Below are the code and all the weights of a small trained network. Each question names an input and a target symbol and asks about switching units off, where a switched-off unit gives its printed mean instead of its output.

import numpy as np


def w(rows, s, z=0):
    codes = np.array(rows[::2]) - 128.0
    scale = np.full(codes.shape[1], s)
    scale[-1] = z or s
    return codes * scale


def f(y):
    return np.maximum(y, 0)


def softmax(a):
    e = np.exp(a - a.max(-1, keepdims=True))
    return e / e.sum(-1, keepdims=True)


def log_softmax(a):
    a = a - a.max(-1, keepdims=True)
    return a - np.log(np.exp(a).sum(-1, keepdims=True))


def net(x, mask):
    ids = ['βγδεζηθλμπφω'.index(c) for c in x.split()]
    T = len(ids)
    res = E[ids] + P[:T]
    u = 0
    for l in range(2):
        q, k, v = (res @ M[l].T for M in (Q, K, V))
        z = softmax(np.where(np.tri(T) > 0, q @ k.T / 2**0.5, -1e9)) @ v
        res = res + np.where(mask[u], z, O[l][:, -1]) @ O[l][:, :-1]
        u += 1
        y = f(res @ A[l][:, :-1].T + A[l][:, -1])
        res = res + np.where(mask[u : u + 4], y, B[l][:, -1]) @ B[l][:, :-1]
        u += 4
    return log_softmax(res[-1] @ U[:, :-1].T + U[:, -1])


Q, K, V, O, A, B = {}, {}, {}, {}, {}, {}
E = w([
[116,23,91,165,67,116],'β',
[55,187,174,161,113,35],'γ',
[201,90,30,180,154,204],'δ',
[107,91,80,170,215,251],'ε',
[110,79,113,84,163,34],'ζ',
[119,116,79,150,26,248],'η',
[28,119,134,59,62,97],'θ',
[123,175,51,196,48,91],'λ',
[110,163,39,77,195,180],'μ',
[20,116,92,195,135,140],'π',
[180,95,130,196,180,82],'φ',
[98,37,154,226,143,226],'ω',
],0.015)
P = w([
[150,153,232,72,58,114],'0',
[76,106,26,147,146,8],'1',
[81,124,9,161,112,46],'2',
[80,120,15,169,116,36],'3',
[87,135,3,175,128,20],'4',
[86,123,3,213,119,12],'5',
],0.0052)
Q[0] = w([
[194,150,240,81,132,139],'L0H0',
[124,95,48,211,101,6],'L0H0',
],0.012)
K[0] = w([
[101,56,9,118,131,110],'L0H0',
[146,139,174,93,97,180],'L0H0',
],0.015)
V[0] = w([
[34,169,189,108,53,209],'L0H0',
[144,177,196,253,96,64],'L0H0',
],0.0056)
O[0] = w([
[162,227,131,168,181,111,252],'L0H0',
[173,108,107,145,72,4,221],'L0H0',
],0.012,0.0028)
A[0] = w([
[240,104,5,95,148,218,85],'L0N0',
[218,50,169,205,60,203,138],'L0N1',
[112,116,200,20,163,86,92],'L0N2',
[105,173,148,254,49,115,4],'L0N3',
],0.0054,0.004)
B[0] = w([
[97,211,227,186,146,73,211],'L0N0',
[213,174,54,253,83,110,199],'L0N1',
[180,80,49,148,26,109,152],'L0N2',
[153,87,106,38,215,90,252],'L0N3',
],0.0062,0.0033)
Q[1] = w([
[142,215,182,151,86,175],'L1H0',
[4,141,12,255,162,130],'L1H0',
],0.0062)
K[1] = w([
[95,120,102,139,219,115],'L1H0',
[133,169,254,113,63,115],'L1H0',
],0.011)
V[1] = w([
[235,100,77,237,191,181],'L1H0',
[57,106,190,201,255,58],'L1H0',
],0.008)
O[1] = w([
[128,143,247,140,72,123,109],'L1H0',
[92,65,169,142,213,63,252],'L1H0',
],0.013,0.0038)
A[1] = w([
[181,148,149,129,170,164,94],'L1N0',
[98,108,202,134,108,114,2],'L1N1',
[137,105,101,175,156,126,101],'L1N2',
[90,151,144,7,128,90,125],'L1N3',
],0.011,0.0044)
B[1] = w([
[69,112,83,154,133,133,138],'L1N0',
[147,154,119,9,104,128,175],'L1N1',
[158,121,169,88,112,179,254],'L1N2',
[223,87,95,170,176,221,163],'L1N3',
],0.011,0.0089)
U = w([
[115,169,123,188,88,145,200],'β',
[197,73,111,44,139,113,1],'γ',
[137,80,169,118,84,199,182],'δ',
[1,125,138,115,109,129,242],'ε',
[137,117,66,102,124,172,127],'ζ',
[178,201,151,181,127,158,92],'η',
[164,207,112,69,171,167,66],'θ',
[135,182,77,141,81,75,109],'λ',
[94,134,155,128,147,208,140],'μ',
[116,108,128,166,161,93,183],'π',
[114,36,127,149,44,106,30],'φ',
[170,152,162,103,123,104,123],'ω',
],0.009,0.0049)

Each question gives the input, a string of symbols that net reads in full, and the target symbol t.
The units are the heads (2 rows each of Q, K, V and O) and the neurons (one row each of A and B). Each row of codes is followed by its name. A weight is (code - 128) times the scale printed after its matrix; where a second scale follows, it is the last column's (O, A, B and U).
mask holds one flag per unit, layer by layer, with each layer's heads first. A switched-off unit (its flag False) gives its mean, the last column of its rows in O or B, instead of its output. The means were averaged over made-up inputs and are rounded, as every weight is.
A unit's drop is (log p(t) with every unit on - log p(t) with that unit switched off) / (log p(t) with every unit on - log p(t) with every unit switched off).
The circuit of an input: a set's keep is (log p(t) with only the set's units on - log p(t) with every unit switched off) / (log p(t) with every unit on - log p(t) with every unit switched off). Starting from all 10 units, units are removed one at a time, each time the one whose removal leaves the highest keep (on an exact tie, the one counted first), for as long as the keep stays at least 0.8.
units of the circuit, in order: the units of the circuit, biggest drop first
unit that matters most: the unit with the biggest drop
k most important neurons of layer l: the k neurons of layer l with the biggest drops, biggest first
drop of u: that unit's drop, to one decimal
input η π ω μ λ, target η: unit that matters most : L0H0
input δ ω π ζ, target δ: units of the circuit, in order : [L1H0 L0H0]
input π ω ζ π λ, target π: units of the circuit, in order : [L1H0 L0H0]
input β ε ω η, target β: units of the circuit, in order : [L1H0 L1N2 L0N1]
input ω π π, target ω: units of the circuit, in order : [L1H0 L1N1 L0N1]
input ω φ ζ ζ λ, target ω: 2 most important neurons of layer 0 : [L0N1 L0N3]
input θ π ε ω ζ ζ, target θ: units of the circuit, in order : [L0H0 L1H0]
input ω δ π δ, target ω: units of the circuit, in order : [L1H0 L1N1 L0N1 L0N0]
input β ζ δ, target η: units of the circuit, in order : [L0N0 L1H0]
input θ ζ φ, target θ: units of the circuit, in order : [L1H0 L0H0]
input γ ζ π ζ θ, target γ: units of the circuit, in order : [L1H0 L1N3]
input ζ ζ β, target ζ: units of the circuit, in order : [L1H0 L0H0]
input θ δ π π δ, target θ: 2 most important neurons of layer 0 : [L0N0 L0N1]
input φ π λ δ π φ, target φ: unit that matters most : L0H0
input φ π ζ, target φ: 2 most important neurons of layer 0 : [L0N2 L0N3]
input ε η π ε, target ε: 3 most important neurons of layer 1 : [L1N0 L1N2 L1N3]
input ω δ β ζ, target ω: 2 most important neurons of layer 0 : [L0N1 L0N3]
input ε ω ζ δ π, target ε: 2 most important neurons of layer 1 : [L1N2 L1N3]
input π δ β γ φ δ, target π: drop of L0N0 : 0.2
input ω η π φ μ ζ, target ω: unit that matters most : L1H0
input ζ λ π δ ζ, target ζ: drop of L1H0 : 0.5
input π π π λ, target π: drop of L0N0 : -0.1
